Here is a tiny trained network, its code and every weight. The questions are about switching its units off for an input and a target symbol, where a switched-off unit gives its printed mean instead of its output.

import numpy as np


def w(rows, s, z=0):
    codes = np.array(rows[::2]) - 128.0
    scale = np.full(codes.shape[1], s)
    scale[-1] = z or s
    return codes * scale


def norm(h):
    return h / np.sqrt((h * h).mean(-1, keepdims=True) + 1e-5)


def f(y):
    return y / 2 * (1 + np.tanh(0.7978845608 * (y + 0.044715 * y**3)))


def softmax(a):
    e = np.exp(a - a.max(-1, keepdims=True))
    return e / e.sum(-1, keepdims=True)


def log_softmax(a):
    a = a - a.max(-1, keepdims=True)
    return a - np.log(np.exp(a).sum(-1, keepdims=True))


def net(x, mask):
    ids = ['ΓΘΨεζημσφ'.index(c) for c in x.split()]
    T = len(ids)
    res = E[ids] + P[:T]
    u = 0
    for l in range(2):
        q, k, v = (norm(res) @ M[l].T for M in (Q, K, V))
        z = softmax(np.where(np.tri(T) > 0, q @ k.T / 2**0.5, -1e9)) @ v
        res = res + np.where(mask[u], z, O[l][:, -1]) @ O[l][:, :-1]
        u += 1
        y = f(norm(res) @ A[l][:, :-1].T + A[l][:, -1])
        res = res + np.where(mask[u : u + 16], y, B[l][:, -1]) @ B[l][:, :-1]
        u += 16
    return log_softmax(norm(res)[-1] @ U[:, :-1].T + U[:, -1])


Q, K, V, O, A, B = {}, {}, {}, {}, {}, {}
E = w([
[103,142,121,137,74],'Γ',
[104,145,123,127,71],'Θ',
[61,213,195,199,139],'Ψ',
[135,37,129,107,87],'ε',
[155,31,155,60,95],'ζ',
[141,104,28,127,109],'η',
[118,149,192,43,146],'μ',
[177,156,130,174,189],'σ',
[105,65,161,100,252],'φ',
],0.016)
P = w([
[128,116,107,161,122],'0',
[166,115,137,187,71],'1',
[187,121,139,150,116],'2',
[183,126,143,95,149],'3',
[48,86,108,138,45],'4',
[119,76,220,158,52],'5',
[136,68,169,255,93],'6',
[195,82,79,81,84],'7',
],0.0085)
Q[0] = w([
[98,169,160,3,42],'L0H1',
[166,72,100,22,87],'L0H1',
],0.005)
K[0] = w([
[2,104,144,105,147],'L0H1',
[113,55,87,104,75],'L0H1',
],0.0082)
V[0] = w([
[4,89,29,64,118],'L0H1',
[44,121,40,99,142],'L0H1',
],0.0033)
O[0] = w([
[13,171,245,130,131,37],'L0H1',
[164,49,52,53,253,2],'L0H1',
],0.0056,0.00096)
A[0] = w([
[108,81,150,78,183,221],'L0N1',
[102,206,140,208,134,81],'L0N2',
[130,172,131,145,145,4],'L0N3',
[134,241,137,142,218,75],'L0N4',
[117,94,157,118,232,71],'L0N5',
[169,123,156,143,91,239],'L0N6',
[153,116,133,104,132,66],'L0N7',
[219,166,75,205,222,85],'L0N8',
[81,105,1,156,176,130],'L0N9',
[195,152,123,164,228,66],'L0N10',
[240,61,155,203,129,163],'L0N11',
[160,122,159,107,141,163],'L0N12',
[46,51,150,147,180,189],'L0N13',
[69,131,104,131,83,156],'L0N14',
[195,213,90,138,150,127],'L0N15',
[141,99,81,105,164,92],'L0N16',
],0.0092,0.0025)
B[0] = w([
[142,144,53,194,106,254],'L0N1',
[111,95,211,112,164,159],'L0N2',
[104,58,143,91,101,105],'L0N3',
[134,84,170,31,177,156],'L0N4',
[104,193,100,196,187,197],'L0N5',
[173,170,121,159,207,219],'L0N6',
[115,98,96,188,127,131],'L0N7',
[233,226,179,71,99,195],'L0N8',
[162,38,255,201,124,152],'L0N9',
[149,209,176,84,188,176],'L0N10',
[229,204,148,123,101,231],'L0N11',
[151,149,65,230,73,187],'L0N12',
[210,53,111,229,136,214],'L0N13',
[150,129,173,90,218,169],'L0N14',
[174,68,150,99,174,146],'L0N15',
[96,66,180,103,126,132],'L0N16',
],0.0059,0.0044)
Q[1] = w([
[96,177,75,10,138],'L1H1',
[45,27,211,98,101],'L1H1',
],0.013)
K[1] = w([
[19,92,108,215,28],'L1H1',
[255,208,228,243,85],'L1H1',
],0.007)
V[1] = w([
[142,66,162,255,156],'L1H1',
[207,141,105,112,197],'L1H1',
],0.0063)
O[1] = w([
[70,39,103,254,41,105],'L1H1',
[163,82,119,30,63,253],'L1H1',
],0.0077,0.0021)
A[1] = w([
[109,102,140,188,136,95],'L1N1',
[54,122,104,223,163,26],'L1N2',
[138,165,86,134,68,128],'L1N3',
[161,95,91,99,162,99],'L1N4',
[156,82,88,49,121,134],'L1N5',
[158,57,147,111,147,134],'L1N6',
[82,183,173,153,252,118],'L1N7',
[141,30,120,205,147,4],'L1N8',
[71,160,160,127,55,106],'L1N9',
[91,88,182,127,229,74],'L1N10',
[96,170,204,181,161,110],'L1N11',
[107,150,180,162,174,89],'L1N12',
[33,170,137,163,151,96],'L1N13',
[159,91,121,82,87,40],'L1N14',
[145,5,142,141,80,153],'L1N15',
[150,132,186,177,89,165],'L1N16',
],0.011,0.0037)
B[1] = w([
[129,176,116,112,133,159],'L1N1',
[151,127,65,74,132,168],'L1N2',
[135,101,155,170,145,156],'L1N3',
[118,137,94,170,68,140],'L1N4',
[156,104,142,205,10,161],'L1N5',
[98,155,130,136,84,169],'L1N6',
[118,81,143,148,101,231],'L1N7',
[231,153,162,114,133,207],'L1N8',
[122,159,170,122,188,183],'L1N9',
[119,116,134,169,124,153],'L1N10',
[130,89,126,119,122,193],'L1N11',
[87,114,122,102,103,160],'L1N12',
[176,96,114,60,117,147],'L1N13',
[106,92,93,138,66,148],'L1N14',
[70,173,126,110,112,254],'L1N15',
[88,96,85,108,155,240],'L1N16',
],0.011,0.0052)
U = w([
[151,137,137,155,6,85],'Γ',
[62,221,110,197,83,185],'Θ',
[137,27,191,101,159,76],'Ψ',
[90,180,99,125,167,118],'ε',
[102,202,43,88,137,92],'ζ',
[140,103,49,35,151,95],'η',
[125,155,162,179,171,135],'μ',
[184,224,208,72,135,96],'σ',
[129,135,104,212,206,253],'φ',
],0.011,0.0044)

Each question gives the input, a string of symbols that net reads in full, and the target symbol t.
The units are the heads (2 rows each of Q, K, V and O) and the neurons (one row each of A and B). Each row of codes is followed by its name. A weight is (code - 128) times the scale printed after its matrix; where a second scale follows, it is the last column's (O, A, B and U).
mask holds one flag per unit, layer by layer, with each layer's heads first. A switched-off unit (its flag False) gives its mean, the last column of its rows in O or B, instead of its output. The means were averaged over made-up inputs and are rounded, as every weight is.
A unit's drop is (log p(t) with every unit on - log p(t) with that unit switched off) / (log p(t) with every unit on - log p(t) with every unit switched off).
The circuit of an input: a set's keep is (log p(t) with only the set's units on - log p(t) with every unit switched off) / (log p(t) with every unit on - log p(t) with every unit switched off). Starting from the 12 units with the biggest drops (on a tie, the unit counted first), units are removed one at a time, each time the one whose removal leaves the highest keep (on an exact tie, the one counted first), for as long as the keep stays at least 0.8.
units of the circuit, in order: the units of the circuit, biggest drop first
k most important neurons: the k neurons with the biggest drops, biggest first
k most important neurons of layer l: the k neurons of layer l with the biggest drops, biggest first
drop when u is switched off: that unit's drop, to one decimal
input μ φ Ψ η μ, target Θ: units of the circuit, in order -> L0N11, L1H1, L1N15
input ζ μ η μ Θ μ μ μ, target Ψ: most important neuron -> L0N11
input η Γ Θ, target ζ: 3 most important neurons -> L0N9, L1N2, L0N6
input φ Θ η μ φ φ, target φ: 2 most important neurons -> L0N5, L0N13
input η φ φ Γ, target ζ: 3 most important neurons of layer 0 -> L0N9, L0N11, L0N13
input μ μ ζ Γ, target σ: units of the circuit, in order -> L0N13, L0N11, L1H1, L1N16
input Ψ Γ μ, target φ: 2 most important neurons of layer 1 -> L1N3, L1N15
input Θ Ψ ε Γ, target Ψ: 3 most important neurons -> L0N8, L0N13, L0N11
input Θ Θ μ Ψ μ, target Ψ: 4 most important neurons -> L0N13, L0N8, L0N11, L0N9
input Γ φ μ Θ, target η: 2 most important neurons of layer 0 -> L0N11, L0N8
input η Θ φ Θ, target ζ: 2 most important neurons -> L0N9, L0N6
input ζ μ μ μ Ψ σ η Γ, target φ: 2 most important neurons -> L0N2, L0N13
input μ μ σ μ Θ, target σ: 2 most important neurons of layer 0 -> L0N13, L0N14
input Γ Γ μ Ψ ε μ σ, target σ: units of the circuit, in order -> L0N8
input φ μ σ μ φ σ Ψ Γ, target Θ: 3 most important neurons -> L0N1, L0N14, L1N15
input μ φ μ η φ μ σ Θ, target Θ: 2 most important neurons of layer 0 -> L0N1, L0N14
input σ Γ ε μ Γ μ φ η, target Γ: 2 most important neurons -> L0N9, L1N5
input η μ μ σ η φ σ μ, target ζ: 2 most important neurons of layer 0 -> L0N9, L0N11
input μ Γ φ μ μ, target η: 3 most important neurons of layer 1 -> L1N13, L1N2, L1N8
input σ Ψ μ, target Γ: most important neuron of layer 0 -> L0N5
input φ μ ε μ φ μ μ μ, target Θ: drop when L1N15 is switched off -> 0.2
input μ ζ η Ψ μ Ψ Θ, target φ: drop when L0N1 is switched off -> -0.3
input φ μ φ Γ, target Θ: drop when L1H1 is switched off -> 1.0
